Below are the code and all the weights of a small trained network. Each question names an input and a class and asks about switching units off, where a switched-off unit gives its printed mean instead of its output.

import numpy as np


def w(rows, s, z=0):
    codes = np.array(rows[::2]) - 128.0
    scale = np.full(codes.shape[1], s)
    scale[-1] = z or s
    return codes * scale


def f(y):
    return np.maximum(y, 0)


def log_softmax(a):
    a = a - a.max(-1, keepdims=True)
    return a - np.log(np.exp(a).sum(-1, keepdims=True))


def net(x, mask):
    res = np.array(x, float).reshape(1, 7) / 4 @ E
    y = f(res @ A[0][:, :-1].T + A[0][:, -1])
    res = res + np.where(mask, y, B[0][:, -1]) @ B[0][:, :-1]
    return log_softmax(res[-1] @ U[:, :-1].T + U[:, -1])


A, B = {}, {}
E = w([
[135,125,134,137,120,127,139,134],'x0',
[133,118,138,149,110,116,141,110],'x1',
[125,127,131,143,126,130,134,133],'x2',
[123,123,127,120,139,121,117,112],'x3',
[180,182,229,165,69,235,23,70],'x4',
[231,72,2,212,189,148,53,138],'x5',
[94,31,197,150,83,63,8,226],'x6',
],0.011)
A[0] = w([
[155,71,108,169,126,110,53,191,65],'neuron 1',
[80,150,189,107,77,84,118,155,95],'neuron 2',
[225,72,103,159,115,205,55,90,15],'neuron 3',
[106,78,138,125,120,50,77,215,174],'neuron 4',
[149,109,207,139,111,166,16,131,19],'neuron 5',
[96,82,142,113,142,40,110,184,89],'neuron 6',
[197,96,47,161,181,162,169,112,183],'neuron 7',
[132,146,110,138,82,98,83,130,32],'neuron 8',
[36,109,195,118,108,169,105,146,132],'neuron 9',
[30,168,124,88,121,99,148,148,206],'neuron 10',
[64,90,145,132,169,112,173,118,189],'neuron 11',
[147,211,157,127,102,251,103,46,178],'neuron 12',
[94,140,107,74,143,104,232,92,212],'neuron 13',
[152,118,51,131,174,133,197,106,192],'neuron 14',
[210,168,114,146,115,141,55,141,63],'neuron 15',
[119,184,179,109,152,128,197,106,255],'neuron 16',
[108,131,217,136,115,91,42,145,104],'neuron 17',
],0.012,0.0046)
B[0] = w([
[64,70,78,162,179,143,110,88,221],'neuron 1',
[163,107,137,79,46,101,106,130,198],'neuron 2',
[98,187,104,225,122,157,80,152,225],'neuron 3',
[145,49,74,151,160,115,246,49,242],'neuron 4',
[59,140,159,140,74,177,101,168,218],'neuron 5',
[192,73,108,171,146,109,176,91,212],'neuron 6',
[146,139,127,64,185,48,2,191,243],'neuron 7',
[103,121,128,145,131,134,123,143,146],'neuron 8',
[150,96,138,56,78,141,133,140,198],'neuron 9',
[131,133,56,129,54,166,174,107,205],'neuron 10',
[147,108,45,178,96,139,175,151,183],'neuron 11',
[201,168,231,111,219,139,150,88,254],'neuron 12',
[51,176,60,145,71,199,131,132,233],'neuron 13',
[75,126,109,101,154,120,39,183,230],'neuron 14',
[90,150,136,204,131,149,109,119,192],'neuron 15',
[100,153,111,114,51,190,160,76,211],'neuron 16',
[128,58,140,52,55,193,109,186,215],'neuron 17',
],0.01,0.019)
U = w([
[2,168,85,208,46,202,125,120,236],'0',
[168,190,226,81,105,168,216,27,64],'1',
[116,163,61,50,114,1,87,207,212],'2',
[181,230,172,211,152,88,88,128,129],'3',
[168,103,91,142,45,80,222,88,55],'4',
[100,83,220,60,44,131,90,191,7],'5',
[115,44,118,196,209,47,143,93,120],'6',
],0.0095,0.0017)

Each question gives the input, the list of numbers given to net, and the class t.
The units are the neurons (one row each of A and B). Each row of codes is followed by its name. A weight is (code - 128) times the scale printed after its matrix; where a second scale follows, it is the last column's (A, B and U).
mask holds one flag per neuron, in row order. A switched-off neuron (its flag False) gives its mean, the last column of its row in B, instead of its output. The means were averaged over made-up inputs and are rounded, as every weight is.
A unit's drop is (log p(t) with every unit on - log p(t) with that unit switched off) / (log p(t) with every unit on - log p(t) with every unit switched off).
The circuit of an input: a set's keep is (log p(t) with only the set's units on - log p(t) with every unit switched off) / (log p(t) with every unit on - log p(t) with every unit switched off). Starting from the 12 units with the biggest drops (on a tie, the unit counted first), units are removed one at a time, each time the one whose removal leaves the highest keep (on an exact tie, the one counted first), for as long as the keep stays at least 0.8.
units of the circuit, in order: the units of the circuit, biggest drop first
k most important neurons: the k neurons with the biggest drops, biggest first
drop of u: that unit's drop, to one decimal
input [-7,1,6,1,-5,8,0], class 2: units of the circuit, in order -> neuron 7
input [7,4,5,-1,-5,-3,1], class 4: 2 most important neurons -> neuron 3; neuron 5
input [-3,-1,8,6,5,1,0], class 3: 2 most important neurons -> neuron 12; neuron 13
input [5,-4,-8,7,2,-8,1], class 5: 4 most important neurons -> neuron 4; neuron 17; neuron 2; neuron 9
input [-1,8,-6,3,-8,-2,1], class 4: 4 most important neurons -> neuron 6; neuron 3; neuron 5; neuron 4
input [5,-3,-1,5,4,0,1], class 5: 2 most important neurons -> neuron 13; neuron 4
input [-6,-8,-5,3,-5,1,-8], class 2: 2 most important neurons -> neuron 7; neuron 14
input [0,5,4,-5,0,3,5], class 6: 4 most important neurons -> neuron 13; neuron 4; neuron 16; neuron 10
input [1,3,5,-6,0,5,3], class 6: 2 most important neurons -> neuron 13; neuron 16
input [-3,4,-8,6,0,2,4], class 6: drop of neuron 13 -> 0.6
input [3,-8,-3,3,1,-3,1], class 5: drop of neuron 4 -> 0.3
input [6,8,-5,-5,7,-1,-8], class 1: drop of neuron 12 -> 0.6
